Here is a tiny trained network, its code and every weight. The questions are about switching its units off for an input and a target symbol, where a switched-off unit gives its printed mean instead of its output.

import numpy as np


def w(rows, s, z=0):
    codes = np.array(rows[::2]) - 128.0
    scale = np.full(codes.shape[1], s)
    scale[-1] = z or s
    return codes * scale


def f(y):
    return np.maximum(y, 0)


def softmax(a):
    e = np.exp(a - a.max(-1, keepdims=True))
    return e / e.sum(-1, keepdims=True)


def log_softmax(a):
    a = a - a.max(-1, keepdims=True)
    return a - np.log(np.exp(a).sum(-1, keepdims=True))


def net(x, mask):
    ids = ['αβγδεζηλμξπστφψω'.index(c) for c in x.split()]
    T = len(ids)
    res = E[ids] + P[:T]
    u = 0
    for l in range(2):
        q, k, v = (res @ M[l].T for M in (Q, K, V))
        z = softmax(np.where(np.tri(T) > 0, q @ k.T / 2**0.5, -1e9)) @ v
        res = res + np.where(mask[u], z, O[l][:, -1]) @ O[l][:, :-1]
        u += 1
        y = f(res @ A[l][:, :-1].T + A[l][:, -1])
        res = res + np.where(mask[u : u + 16], y, B[l][:, -1]) @ B[l][:, :-1]
        u += 16
    return log_softmax(res[-1] @ U[:, :-1].T + U[:, -1])


Q, K, V, O, A, B = {}, {}, {}, {}, {}, {}
E = w([
[132,175,82,177],'α',
[59,130,36,29],'β',
[150,70,217,255],'γ',
[140,67,170,50],'δ',
[222,48,164,27],'ε',
[172,225,71,176],'ζ',
[176,196,96,23],'η',
[189,127,114,11],'λ',
[51,102,94,63],'μ',
[137,97,65,196],'ξ',
[170,150,20,102],'π',
[184,163,135,118],'σ',
[132,143,102,82],'τ',
[96,163,138,189],'φ',
[182,177,107,126],'ψ',
[165,174,182,87],'ω',
],0.0096)
P = w([
[110,56,84,241],'0',
[255,208,211,53],'1',
[216,206,182,52],'2',
[215,213,188,95],'3',
[199,240,191,113],'4',
[205,174,172,83],'5',
[201,187,192,99],'6',
[199,187,186,86],'7',
[217,172,207,91],'8',
[229,196,176,99],'9',
],0.0055)
Q[0] = w([
[41,168,67,166],'L0H0',
[254,201,180,121],'L0H0',
],0.0084)
K[0] = w([
[148,159,95,54],'L0H0',
[124,27,254,237],'L0H0',
],0.008)
V[0] = w([
[86,162,143,234],'L0H0',
[96,1,199,160],'L0H0',
],0.0073)
O[0] = w([
[1,178,104,204,2],'L0H0',
[10,28,15,90,4],'L0H0',
],0.0079,0.0026)
A[0] = w([
[2,149,33,104,253],'L0N0',
[132,197,121,102,104],'L0N1',
[81,135,102,194,153],'L0N2',
[133,161,163,137,114],'L0N3',
[53,128,54,131,189],'L0N4',
[143,135,128,69,162],'L0N5',
[106,145,174,81,168],'L0N6',
[118,140,170,131,225],'L0N7',
[200,199,165,153,221],'L0N8',
[102,141,152,123,167],'L0N9',
[141,162,88,70,135],'L0N10',
[162,142,121,187,163],'L0N11',
[162,118,125,130,144],'L0N12',
[171,103,71,133,166],'L0N13',
[121,84,118,101,177],'L0N14',
[133,107,205,131,122],'L0N15',
],0.0099,0.0053)
B[0] = w([
[214,99,100,215,141],'L0N0',
[144,85,161,175,165],'L0N1',
[142,145,65,194,133],'L0N2',
[149,116,164,148,149],'L0N3',
[153,75,105,254,135],'L0N4',
[151,137,181,152,189],'L0N5',
[191,180,95,169,168],'L0N6',
[231,175,114,111,168],'L0N7',
[188,173,196,70,254],'L0N8',
[221,176,111,154,134],'L0N9',
[140,148,154,165,177],'L0N10',
[152,218,130,96,149],'L0N11',
[110,137,168,64,159],'L0N12',
[143,100,206,94,153],'L0N13',
[166,107,159,125,142],'L0N14',
[115,181,91,91,147],'L0N15',
],0.0069,0.015)
Q[1] = w([
[42,118,46,152],'L1H0',
[2,36,89,248],'L1H0',
],0.0051)
K[1] = w([
[228,158,128,116],'L1H0',
[251,229,136,2],'L1H0',
],0.0038)
V[1] = w([
[154,242,211,68],'L1H0',
[120,253,43,172],'L1H0',
],0.0077)
O[1] = w([
[240,4,153,141,254],'L1H0',
[83,60,254,183,81],'L1H0',
],0.0092,0.0043)
A[1] = w([
[117,143,211,97,134],'L1N0',
[145,191,75,68,252],'L1N1',
[167,172,138,188,135],'L1N2',
[62,167,189,169,236],'L1N3',
[137,154,2,135,85],'L1N4',
[119,216,51,92,113],'L1N5',
[173,187,233,90,124],'L1N6',
[213,69,161,139,220],'L1N7',
[146,181,101,93,177],'L1N8',
[129,188,187,48,185],'L1N9',
[173,101,172,223,122],'L1N10',
[180,122,89,122,167],'L1N11',
[134,166,150,153,183],'L1N12',
[42,123,186,135,135],'L1N13',
[157,156,114,176,111],'L1N14',
[157,94,177,138,49],'L1N15',
],0.0085,0.0037)
B[1] = w([
[106,88,116,158,173],'L1N0',
[131,86,93,182,178],'L1N1',
[129,99,113,65,171],'L1N2',
[225,88,165,155,154],'L1N3',
[157,114,186,21,134],'L1N4',
[71,92,127,106,153],'L1N5',
[88,87,71,146,255],'L1N6',
[83,236,131,145,231],'L1N7',
[106,107,90,159,169],'L1N8',
[135,98,102,177,209],'L1N9',
[72,113,177,40,168],'L1N10',
[144,190,134,102,175],'L1N11',
[141,74,133,135,156],'L1N12',
[199,193,204,99,141],'L1N13',
[121,107,178,47,145],'L1N14',
[2,109,93,125,167],'L1N15',
],0.0065,0.034)
U = w([
[223,36,186,146,147],'α',
[133,26,86,188,224],'β',
[115,158,138,139,22],'γ',
[29,169,68,82,4],'δ',
[173,7,111,47,24],'ε',
[80,38,161,87,61],'ζ',
[115,249,199,14,123],'η',
[238,209,100,161,242],'λ',
[52,170,85,199,117],'μ',
[77,254,142,202,141],'ξ',
[115,133,134,126,133],'π',
[121,125,135,132,127],'σ',
[156,36,111,150,100],'τ',
[155,198,180,175,25],'φ',
[105,129,148,106,167],'ψ',
[119,140,136,123,139],'ω',
],0.0061,0.0026)

Each question gives the input, a string of symbols that net reads in full, and the target symbol t.
The units are the heads (2 rows each of Q, K, V and O) and the neurons (one row each of A and B). Each row of codes is followed by its name. A weight is (code - 128) times the scale printed after its matrix; where a second scale follows, it is the last column's (O, A, B and U).
mask holds one flag per unit, layer by layer, with each layer's heads first. A switched-off unit (its flag False) gives its mean, the last column of its rows in O or B, instead of its output. The means were averaged over made-up inputs and are rounded, as every weight is.
A unit's drop is (log p(t) with every unit on - log p(t) with that unit switched off) / (log p(t) with every unit on - log p(t) with every unit switched off).
The circuit of an input: a set's keep is (log p(t) with only the set's units on - log p(t) with every unit switched off) / (log p(t) with every unit on - log p(t) with every unit switched off). Starting from the 12 units with the biggest drops (on a tie, the unit counted first), units are removed one at a time, each time the one whose removal leaves the highest keep (on an exact tie, the one counted first), for as long as the keep stays at least 0.8.
units of the circuit, in order: the units of the circuit, biggest drop first
k most important neurons: the k neurons with the biggest drops, biggest first
top k neurons in layer l: the k neurons of layer l with the biggest drops, biggest first
input ζ σ λ ζ ψ, target ζ: units of the circuit, in order : L1H0; L0H0; L1N10; L1N15
input ζ λ η ψ ε δ τ, target ζ: top neuron in layer 1 : L1N10
input β ζ δ λ, target β: 2 most important neurons : L1N7; L0N8
input δ ξ η ζ π η ζ η, target δ: units of the circuit, in order : L0H0; L1H0; L0N8; L1N5
input ζ λ η ξ, target ζ: units of the circuit, in order : L1H0; L0H0; L1N10; L1N15
input δ λ μ ε, target δ: units of the circuit, in order : L0H0; L1H0; L0N8
input μ ψ ω δ ζ λ λ, target μ: 3 most important neurons : L0N4; L0N8; L0N0
input ζ α η λ λ, target ζ: 2 most important neurons : L1N10; L1N15
input η ζ λ β λ α ε, target η: 3 most important neurons : L1N7; L1N10; L1N1
input ξ δ ε η, target ξ: 2 most important neurons : L0N8; L0N4
input η α τ λ η, target η: 4 most important neurons : L1N7; L1N10; L1N1; L1N11
input α δ α λ α λ α, target α: top 2 neurons in layer 1 : L1N7; L1N3
input λ μ β δ β ξ α, target λ: top 2 neurons in layer 0 : L0N8; L0N11
input α ζ η η, target α: 2 most important neurons : L1N7; L1N3
input φ α η, target φ: top 4 neurons in layer 0 : L0N8; L0N4; L0N2; L0N0
input ζ σ σ, target ζ: most important neuron : L1N10
input ε ε ψ, target ε: top 3 neurons in layer 1 : L1N7; L1N4; L1N5
input η λ η ψ δ λ β μ, target η: 2 most important neurons : L1N7; L1N10
input φ β λ δ ζ λ α λ, target φ: 2 most important neurons : L1N3; L1N13
input ζ η λ, target ζ: top 2 neurons in layer 0 : L0N11; L0N2
